Both labels of each row:
-.11,-.03,.23,-.48,.05,-.03,-.35,.10,-.16,.08,-.35,.05,.17,.49,-.06,.09,.04,-.07,-.38,-.08,.19,-.31,.40,.19,.11,-.11,.71,.00,-.12,-.18,.03,-.40,-.32,.48,.45,-.07,-.06,-.38,-.30,-.54,-.32,.10,.18,-.73,-.03 | j112 + j543
-.10,-.02,.08,-.36,.35,-.32,-.18,-.01,.09,.29,-.20,-.03,.29,.12,-.25,.04,.02,.13,-.07,-.24,.22,-.35,.43,.09,.03,-.01,.24,-.30,-.22,-.43,-.15,-.33,-.52,.56,.23,.00,-.13,-.38,-.43,-.30,-.11,-.22,-.03,-.32,-.06 | J631 + j543
.09,-.04,.15,-.21,.31,.09,-.10,.01,-.25,.17,.03,.11,.40,.18,-.52,.05,.16,-.01,-.02,-.09,.09,-.54,.23,.15,.08,-.08,.35,.04,-.24,-.24,.05,-.11,-.07,.41,.37,.08,-.05,-.35,-.42,-.04,-.34,-.10,.08,.04,.13 | j112 + j452
-.18,.04,.15,-.22,.27,-.08,-.13,-.14,-.20,.12,-.20,.07,.16,.24,-.08,.09,-.01,.01,-.34,-.20,.17,-.25,.34,.11,.10,-.10,.32,-.30,-.17,-.33,-.11,-.41,-.23,.26,.25,.08,.13,-.20,-.34,-.27,-.06,-.08,-.01,-.48,-.03 | j112 + j543
-.20,-.09,.05,-.22,.02,-.13,-.12,.02,.14,.20,-.16,-.05,.13,.21,-.24,.12,.01,-.02,-.25,-.27,.14,-.34,.29,.08,.00,-.06,.41,-.26,-.14,-.25,-.12,-.61,-.38,.33,.29,.02,.04,-.32,-.50,-.33,-.22,-.07,-.02,-.49,-.01 | j112 + j543
.26,.10,.23,-.10,.32,-.04,-.06,.05,-.29,.02,.03,-.01,.24,.11,-.30,-.10,.04,.04,.15,-.06,.12,-.01,.26,.17,.05,.12,.03,.31,-.11,-.04,.15,.40,-.08,.29,.16,.00,-.46,-.22,.22,-.06,-.16,-.14,.15,.25,-.10 | J467 + j451
-.24,.05,.17,-.37,.28,-.14,-.19,-.19,-.12,.26,-.09,.09,.22,.24,-.10,.09,.07,-.07,-.23,-.32,.14,-.36,.39,.14,.17,-.01,.37,-.18,-.10,-.34,-.18,-.26,-.34,.32,.33,.03,-.08,-.33,-.41,-.33,-.15,-.17,.03,-.14,-.07 | J631 + j34
.13,-.10,.05,-.27,.11,-.18,.22,.06,.15,.23,.09,.10,.36,.12,-.58,-.03,.35,.13,.11,-.19,.09,-.38,.24,.04,.01,.03,.21,-.19,-.30,-.32,-.23,-.31,-.27,.36,.24,.03,-.15,-.43,-.34,-.09,-.21,-.22,-.15,.06,.05 | J631 + j451
.14,-.07,.07,.05,.41,-.02,-.20,.11,-.37,.13,-.23,-.10,.23,.15,-.49,-.11,-.16,.04,.10,.10,.22,-.14,.22,.20,.15,-.01,.20,.12,-.34,-.13,.39,.32,-.14,.52,.02,.02,.00,-.28,-.34,-.16,-.28,.06,.33,.08,.01 | J467 + j452
-.03,.00,.05,-.16,.40,-.14,-.32,.08,-.22,.01,-.26,-.19,.11,.37,-.30,-.05,-.29,-.04,-.15,-.30,.38,.13,.49,.30,.09,.16,.22,.07,-.33,-.26,.23,-.06,-.54,.58,.20,.07,-.34,-.29,-.04,-.43,-.30,-.16,.13,-.38,-.22 | J467 + j543
.16,.09,.26,-.30,.57,-.13,.01,.08,-.40,-.01,-.25,-.07,.22,.19,.03,-.13,-.09,.22,-.11,-.03,.26,.05,.45,.15,-.03,-.01,.09,-.10,-.18,-.18,.10,.13,-.28,.52,.03,-.07,-.27,-.24,.24,-.16,.01,-.11,.13,-.36,-.21 | J467 + j543
.23,.00,.24,-.13,.60,.05,-.14,.01,-.40,.13,-.10,.00,.37,.13,-.42,-.08,-.01,.12,.14,.02,.16,-.29,.29,.16,.13,-.04,.14,.05,-.30,-.23,.18,.36,-.07,.55,.12,.02,-.16,-.29,-.18,-.06,-.18,-.09,.20,.16,.07 | J467 + j452
.50,.03,.35,-.40,.49,-.10,.00,.26,-.31,.05,-.13,.12,.30,.21,-.15,-.23,.13,.25,.20,.17,.14,-.03,.34,.13,-.11,.06,.13,.12,-.14,-.05,.09,.25,-.11,.51,.07,-.19,-.52,-.37,.35,-.10,-.09,-.13,.20,.01,-.10 | J467 + j451
.09,.16,.34,-.30,.81,-.11,-.10,.03,-.60,.06,-.39,-.06,.25,.30,-.04,-.03,-.13,.36,-.20,.01,.41,.02,.65,.21,.09,-.12,.15,-.23,-.36,-.37,.16,.16,-.32,.62,.09,.04,-.26,-.33,.11,-.28,.03,-.19,.16,-.37,-.21 | J467 + j543
-.14,-.11,-.19,.00,.04,-.08,-.38,.16,-.01,.05,-.26,-.18,.05,.29,-.38,.00,-.26,-.15,-.02,-.04,.28,.19,.21,.22,.10,.11,.41,.05,-.31,-.04,.31,-.11,-.38,.47,.14,-.11,-.11,-.25,-.48,-.42,-.51,.10,.29,-.31,-.05 | J467 + j452
.10,-.01,-.05,-.14,.09,-.14,.17,-.09,-.15,.18,.23,.08,.30,.22,-.67,-.10,.18,-.07,.23,-.08,.17,.03,.21,.20,.10,.15,.18,.00,-.46,-.13,-.09,-.22,-.09,.25,.24,.05,-.25,-.46,-.26,-.25,-.39,-.44,-.05,.25,.05 | j112 + j451
.31,-.01,.11,-.19,.39,-.07,-.19,.09,-.30,.17,-.14,.01,.32,.13,-.42,-.06,.05,.07,.25,.12,.17,-.13,.23,.17,.09,.04,.31,.23,-.23,-.04,.23,.41,-.06,.45,.14,-.09,-.27,-.35,-.44,-.24,-.34,-.06,.28,.16,.07 | J467 + j451
-.05,.10,.39,-.53,.46,-.10,-.44,.01,-.10,.22,-.49,.03,.15,.23,.37,.12,-.16,.19,-.36,-.17,.05,-.52,.44,.04,.01,-.16,.25,-.16,.03,-.34,-.04,.02,-.42,.39,.24,-.05,-.08,-.17,-.03,-.26,.11,.04,.08,-.65,-.08 | J631 + j543
.12,.04,.37,-.26,.71,.02,.32,-.11,-.52,.09,-.07,.12,.42,.17,-.20,-.05,.18,.31,-.12,-.09,.16,-.39,.44,.14,.05,-.15,-.02,-.02,-.36,-.51,-.16,-.14,-.01,.38,.14,.17,.10,-.28,.03,.09,.15,-.25,-.11,-.15,-.08 | J467 + j543
.01,.04,.36,-.43,.40,-.14,-.29,.09,-.10,.20,-.36,.00,.24,.24,-.02,.08,.05,.10,-.24,-.18,.09,-.49,.43,.03,.07,-.12,.23,-.01,-.10,-.33,-.01,.01,-.37,.44,.29,-.01,-.16,-.20,-.21,-.23,-.02,-.01,.09,-.31,-.08 | j112 + j543
-.22,.01,.19,-.41,.44,-.19,-.43,-.12,-.20,.38,-.46,.08,.31,.27,-.13,.08,-.14,.00,-.29,-.27,.23,-.49,.49,.18,.10,-.15,.54,-.25,-.27,-.41,.01,-.22,-.41,.57,.34,-.09,.10,-.41,-.72,-.64,-.22,-.03,.18,-.55,.07 | j112 + j543
.24,-.13,.18,.03,.17,.24,.01,.29,-.30,-.12,-.07,.07,.19,.08,-.24,-.04,.08,.10,-.03,.16,-.04,-.41,.06,.06,-.03,-.15,.25,.12,-.17,-.04,.31,.10,.17,.30,.11,.11,.04,-.14,-.07,.06,-.16,.12,.19,-.03,.04 | J467 + j452
-.09,.10,.10,-.15,.29,.05,.15,-.06,-.25,-.03,.05,.02,.19,.26,-.24,-.04,.04,.04,-.29,-.20,.25,-.04,.32,.17,.07,.01,.16,-.17,-.23,-.25,-.09,-.46,-.07,.19,.21,.13,-.08,-.28,.05,-.12,-.10,-.19,-.15,-.21,-.08 | j112 + j543
.04,-.03,.20,-.36,.31,-.18,-.13,.28,-.02,.03,-.32,-.08,.17,.28,-.07,.00,-.05,.22,-.14,-.10,.30,-.10,.53,.16,-.06,.02,.34,-.19,-.22,-.20,.06,-.24,-.46,.56,.13,-.10,-.30,-.31,.03,-.33,-.14,-.07,.10,-.58,-.21 | J467 + j543
